Here is a tiny trained network, its code and every weight. The questions are about switching its units off for an input and a target symbol, where a switched-off unit gives its printed mean instead of its output.

import numpy as np


def w(rows, s, z=0):
    codes = np.array(rows[::2]) - 128.0
    scale = np.full(codes.shape[1], s)
    scale[-1] = z or s
    return codes * scale


def f(y):
    return np.maximum(y, 0)


def softmax(a):
    e = np.exp(a - a.max(-1, keepdims=True))
    return e / e.sum(-1, keepdims=True)


def log_softmax(a):
    a = a - a.max(-1, keepdims=True)
    return a - np.log(np.exp(a).sum(-1, keepdims=True))


def net(x, mask):
    ids = ['ΘΠΦΨΩαβγδεημ'.index(c) for c in x.split()]
    T = len(ids)
    res = E[ids] + P[:T]
    u = 0
    for l in range(3):
        r = res
        for j in range(3):
            rows = slice(2 * j, 2 * j + 2)
            q, k, v = (r @ M[l][rows].T for M in (Q, K, V))
            z = softmax(np.where(np.tri(T) > 0, q @ k.T / 2**0.5, -1e9)) @ v
            o = O[l][rows]
            res = res + np.where(mask[u + j], z, o[:, -1]) @ o[:, :-1]
        u += 3
        y = f(res @ A[l][:, :-1].T + A[l][:, -1])
        res = res + np.where(mask[u : u + 4], y, B[l][:, -1]) @ B[l][:, :-1]
        u += 4
    return log_softmax(res[-1] @ U[:, :-1].T + U[:, -1])


Q, K, V, O, A, B = {}, {}, {}, {}, {}, {}
E = w([
[147,174,134,152,152,77,157,134,192,97],'Θ',
[190,172,136,112,168,75,158,113,171,129],'Π',
[133,134,82,39,106,98,139,113,168,27],'Φ',
[184,176,126,237,157,123,82,118,150,130],'Ψ',
[70,66,108,197,133,70,107,112,187,139],'Ω',
[81,159,225,47,75,80,112,172,130,111],'α',
[90,178,211,65,159,63,54,105,170,113],'β',
[157,91,40,155,93,66,153,84,6,194],'γ',
[165,128,98,151,94,182,65,55,130,120],'δ',
[200,78,192,137,64,157,208,91,127,54],'ε',
[95,153,66,151,203,151,170,158,168,62],'η',
[139,128,178,88,99,200,187,203,117,92],'μ',
],0.013)
P = w([
[208,55,58,120,136,69,49,254,108,81],'0',
[207,110,95,154,76,74,96,189,118,104],'1',
[207,111,158,157,114,104,110,156,91,112],'2',
[151,71,173,91,146,166,101,137,81,103],'3',
[118,99,195,89,98,167,111,135,80,51],'4',
[83,109,183,89,68,183,117,142,119,61],'5',
],0.0059)
Q[0] = w([
[242,73,209,30,36,150,129,100,44,19],'0.h0',
[224,142,35,230,157,89,81,71,11,213],'0.h0',
[141,60,178,118,91,236,156,169,128,1],'0.h1',
[172,131,101,125,99,18,145,101,74,164],'0.h1',
[165,179,173,86,107,68,40,143,158,77],'0.h2',
[110,157,149,72,184,172,178,165,192,165],'0.h2',
],0.0049)
K[0] = w([
[101,141,147,157,169,209,134,78,136,97],'0.h0',
[101,125,143,255,156,45,84,123,168,180],'0.h0',
[159,72,164,118,62,204,202,164,151,60],'0.h1',
[154,148,65,153,130,86,138,34,72,247],'0.h1',
[159,86,137,79,30,176,106,99,172,53],'0.h2',
[119,133,136,85,182,113,131,202,141,132],'0.h2',
],0.0059)
V[0] = w([
[79,88,107,47,84,138,253,152,35,183],'0.h0',
[173,75,180,55,98,198,136,13,94,99],'0.h0',
[164,138,123,170,155,95,91,135,85,186],'0.h1',
[169,124,189,179,147,177,192,151,84,95],'0.h1',
[225,69,125,113,87,87,51,162,105,52],'0.h2',
[90,178,165,70,198,106,165,149,155,91],'0.h2',
],0.0054)
O[0] = w([
[101,104,127,175,199,110,193,189,5,211,75],'0.h0',
[105,171,124,148,84,171,228,100,180,169,140],'0.h0',
[134,159,93,64,117,3,157,108,38,59,117],'0.h1',
[114,71,150,103,95,193,189,182,122,60,154],'0.h1',
[173,98,207,35,103,47,138,112,206,129,253],'0.h2',
[28,176,170,160,115,135,146,152,105,29,108],'0.h2',
],0.0047,0.0066)
A[0] = w([
[67,60,185,93,110,2,79,141,149,110,251],'0.n0',
[136,112,104,71,94,49,132,147,62,167,189],'0.n1',
[165,124,157,168,44,164,96,209,110,114,228],'0.n2',
[158,141,91,72,221,125,182,131,174,31,196],'0.n3',
],0.005,0.0022)
B[0] = w([
[60,13,119,133,164,19,130,119,237,137,255],'0.n0',
[232,50,135,68,166,17,137,149,124,164,170],'0.n1',
[164,3,214,54,155,204,54,153,167,159,198],'0.n2',
[95,214,77,191,129,148,212,165,155,47,222],'0.n3',
],0.0062)
Q[1] = w([
[195,92,189,195,96,137,87,149,123,128],'1.h0',
[106,188,77,203,223,185,170,193,88,137],'1.h0',
[81,255,98,139,180,72,86,58,182,93],'1.h1',
[143,204,2,171,174,131,217,200,81,116],'1.h1',
[106,178,155,116,106,168,34,154,153,28],'1.h2',
[144,85,237,96,185,181,120,173,205,82],'1.h2',
],0.0054)
K[1] = w([
[115,131,123,160,149,149,171,140,101,89],'1.h0',
[180,120,98,82,149,46,108,154,187,144],'1.h0',
[104,118,143,160,138,84,129,88,187,99],'1.h1',
[162,153,58,134,201,96,97,169,140,120],'1.h1',
[107,126,135,26,130,129,254,216,99,101],'1.h2',
[116,163,129,106,156,168,188,193,140,171],'1.h2',
],0.0059)
V[1] = w([
[159,79,136,130,138,97,104,110,145,86],'1.h0',
[126,119,125,203,166,170,254,222,116,70],'1.h0',
[190,98,99,240,69,148,211,95,144,21],'1.h1',
[28,166,50,141,141,135,122,179,154,144],'1.h1',
[178,99,183,20,45,159,168,182,95,127],'1.h2',
[43,128,83,147,120,36,173,149,99,152],'1.h2',
],0.0044)
O[1] = w([
[182,148,110,125,153,158,149,144,200,140,255],'1.h0',
[194,109,110,158,136,108,186,80,130,128,123],'1.h0',
[91,160,36,132,38,125,166,85,172,144,196],'1.h1',
[77,142,130,148,141,106,116,161,97,100,16],'1.h1',
[123,165,131,118,123,115,87,146,134,239,213],'1.h2',
[142,106,135,253,250,150,79,87,161,124,91],'1.h2',
],0.0068,0.0055)
A[1] = w([
[43,113,186,100,109,97,124,86,132,108,124],'1.n0',
[117,1,160,192,91,112,121,60,149,121,174],'1.n1',
[147,149,114,100,110,155,36,76,127,170,202],'1.n2',
[155,45,147,137,96,195,149,185,190,158,248],'1.n3',
],0.006,0.0017)
B[1] = w([
[96,100,126,63,241,19,97,45,188,218,157],'1.n0',
[177,71,3,67,216,201,122,89,144,151,207],'1.n1',
[152,131,208,39,70,184,140,31,63,138,161],'1.n2',
[211,220,89,49,181,170,67,177,92,187,254],'1.n3',
],0.0051,0.0098)
Q[2] = w([
[168,129,105,109,179,62,88,103,128,142],'2.h0',
[83,97,173,108,139,76,68,131,162,129],'2.h0',
[99,89,218,107,116,78,145,194,101,119],'2.h1',
[25,98,121,118,179,2,145,137,141,96],'2.h1',
[45,117,72,175,123,77,192,158,60,126],'2.h2',
[151,191,156,55,128,118,81,110,151,139],'2.h2',
],0.0058)
K[2] = w([
[150,73,140,101,117,129,176,74,112,160],'2.h0',
[99,144,135,106,111,122,115,63,93,100],'2.h0',
[109,129,141,83,170,35,129,136,114,167],'2.h1',
[111,152,125,126,129,1,125,105,138,119],'2.h1',
[212,76,93,156,138,123,91,143,180,100],'2.h2',
[73,173,180,85,146,165,168,152,124,92],'2.h2',
],0.0069)
V[2] = w([
[115,151,196,120,159,91,141,226,244,88],'2.h0',
[43,208,134,186,172,197,143,121,112,114],'2.h0',
[102,134,157,125,65,160,35,87,79,137],'2.h1',
[136,116,214,147,75,96,140,229,116,141],'2.h1',
[189,30,181,117,108,47,140,3,138,162],'2.h2',
[147,115,138,108,135,171,116,201,75,138],'2.h2',
],0.0052)
O[2] = w([
[78,234,80,165,162,35,81,108,115,153,176],'2.h0',
[143,127,130,158,102,128,45,30,102,147,1],'2.h0',
[167,31,214,50,213,68,15,133,125,57,83],'2.h1',
[169,61,73,201,123,101,95,162,57,144,104],'2.h1',
[78,130,172,231,88,218,54,169,206,255,161],'2.h2',
[153,155,43,113,122,111,103,173,29,134,128],'2.h2',
],0.0052,0.016)
A[2] = w([
[32,88,121,97,174,68,128,85,157,183,104],'2.n0',
[115,151,253,94,159,169,26,162,130,107,255],'2.n1',
[101,105,183,133,126,52,136,180,140,149,242],'2.n2',
[221,94,124,136,106,157,149,176,73,194,192],'2.n3',
],0.0059,0.00069)
B[2] = w([
[148,96,127,129,153,213,115,60,43,137,229],'2.n0',
[93,49,207,147,133,86,110,133,149,107,205],'2.n1',
[71,170,143,48,170,173,115,151,66,60,193],'2.n2',
[2,108,187,128,119,81,145,35,67,147,254],'2.n3',
],0.008,0.0076)
U = w([
[110,90,101,158,88,110,130,126,131,127,112],'Θ',
[145,128,101,140,115,130,111,151,131,132,6],'Π',
[67,231,110,102,34,196,152,98,188,174,178],'Φ',
[127,195,95,108,138,65,166,254,221,75,226],'Ψ',
[114,76,154,152,130,177,166,202,135,76,44],'Ω',
[178,47,2,141,149,191,103,141,144,155,105],'α',
[165,126,118,117,173,114,79,218,121,128,36],'β',
[150,50,186,93,61,107,101,113,167,68,135],'γ',
[253,137,117,79,187,176,167,86,81,8,87],'δ',
[161,83,107,161,97,91,130,138,133,129,196],'ε',
[109,185,118,64,81,42,104,88,27,124,172],'η',
[43,131,154,200,156,53,119,58,129,179,65],'μ',
],0.0053,0.0025)

Each question gives the input, a string of symbols that net reads in full, and the target symbol t.
The units are the heads (2 rows each of Q, K, V and O) and the neurons (one row each of A and B). Each row of codes is followed by its name. A weight is (code - 128) times the scale printed after its matrix; where a second scale follows, it is the last column's (O, A, B and U).
mask holds one flag per unit, layer by layer, with each layer's heads first. A switched-off unit (its flag False) gives its mean, the last column of its rows in O or B, instead of its output. The means were averaged over made-up inputs and are rounded, as every weight is.
A unit's drop is (log p(t) with every unit on - log p(t) with that unit switched off) / (log p(t) with every unit on - log p(t) with every unit switched off).
The circuit of an input: a set's keep is (log p(t) with only the set's units on - log p(t) with every unit switched off) / (log p(t) with every unit on - log p(t) with every unit switched off). Starting from the 12 units with the biggest drops (on a tie, the unit counted first), units are removed one at a time, each time the one whose removal leaves the highest keep (on an exact tie, the one counted first), for as long as the keep stays at least 0.8.
units of the circuit, in order: the units of the circuit, biggest drop first
unit that matters most: the unit with the biggest drop
top k neurons: the k neurons with the biggest drops, biggest first
top k neurons in layer l: the k neurons of layer l with the biggest drops, biggest first
which heads matter: for each layer, one digit per head in row order, 1 if its drop is at least 0.15 and else 0, layers parted by /
input α Φ Ω μ Ω γ, target α: top neuron in layer 1 -> 1.n1
input ε Ψ ε Φ δ α, target γ: which heads matter -> 000 / 001 / 110
input μ δ Φ, target Ψ: units of the circuit, in order -> 0.n3; 2.n0; 2.n3
input Φ ε γ β, target Φ: units of the circuit, in order -> 1.h1; 2.h2; 0.h1; 1.n2
input Θ β δ α, target γ: units of the circuit, in order -> 2.n1; 0.n3; 1.h1
input ε α η ε, target δ: which heads matter -> 000 / 100 / 001
input γ β β δ γ ε, target Φ: which heads matter -> 110 / 010 / 000
input β η Θ α β, target μ: units of the circuit, in order -> 2.h0; 1.n0; 1.h1; 2.n1
input η μ ε γ, target μ: top 3 neurons -> 2.n3; 1.n3; 0.n2
input Θ Φ ε γ μ β, target η: which heads matter -> 010 / 001 / 001
input β μ Π μ Ψ, target η: which heads matter -> 000 / 001 / 001
input Π Π β, target μ: which heads matter -> 000 / 000 / 101
input δ δ β η α, target δ: which heads matter -> 000 / 000 / 001
input ε Ψ η β Ψ, target δ: top 4 neurons -> 0.n0; 0.n3; 1.n1; 0.n2
input α μ Ψ β, target η: top 3 neurons -> 0.n0; 2.n2; 2.n0
input Ψ γ γ Θ, target Ψ: top 2 neurons in layer 0 -> 0.n1; 0.n3
input Φ δ δ η β, target δ: unit that matters most -> 0.n0
input δ Ψ Ψ, target γ: top 2 neurons -> 1.n2; 2.n1
input β γ δ Ω, target α: top 2 neurons in layer 2 -> 2.n0; 2.n3
input β Ω α μ μ α, target η: which heads matter -> 000 / 001 / 001
input Ω Φ δ η δ Ψ, target δ: unit that matters most -> 2.h2
input γ Π β Φ, target Ψ: which heads matter -> 000 / 010 / 000
input Ω Θ η δ, target δ: top 2 neurons -> 0.n3; 1.n1
input α β δ, target γ: top 2 neurons -> 2.n1; 1.n2
input δ Φ γ, target η: top 4 neurons -> 2.n3; 0.n1; 2.n2; 0.n3
input Θ μ δ δ, target η: which heads matter -> 011 / 001 / 001
input Ω δ Θ μ ε ε, target η: top neuron -> 2.n3
input δ δ α β, target γ: top 4 neurons -> 2.n1; 1.n2; 0.n3; 2.n3
input δ μ γ, target η: top 2 neurons -> 2.n3; 0.n3
input Φ η μ β η δ, target δ: top 2 neurons -> 0.n0; 0.n3
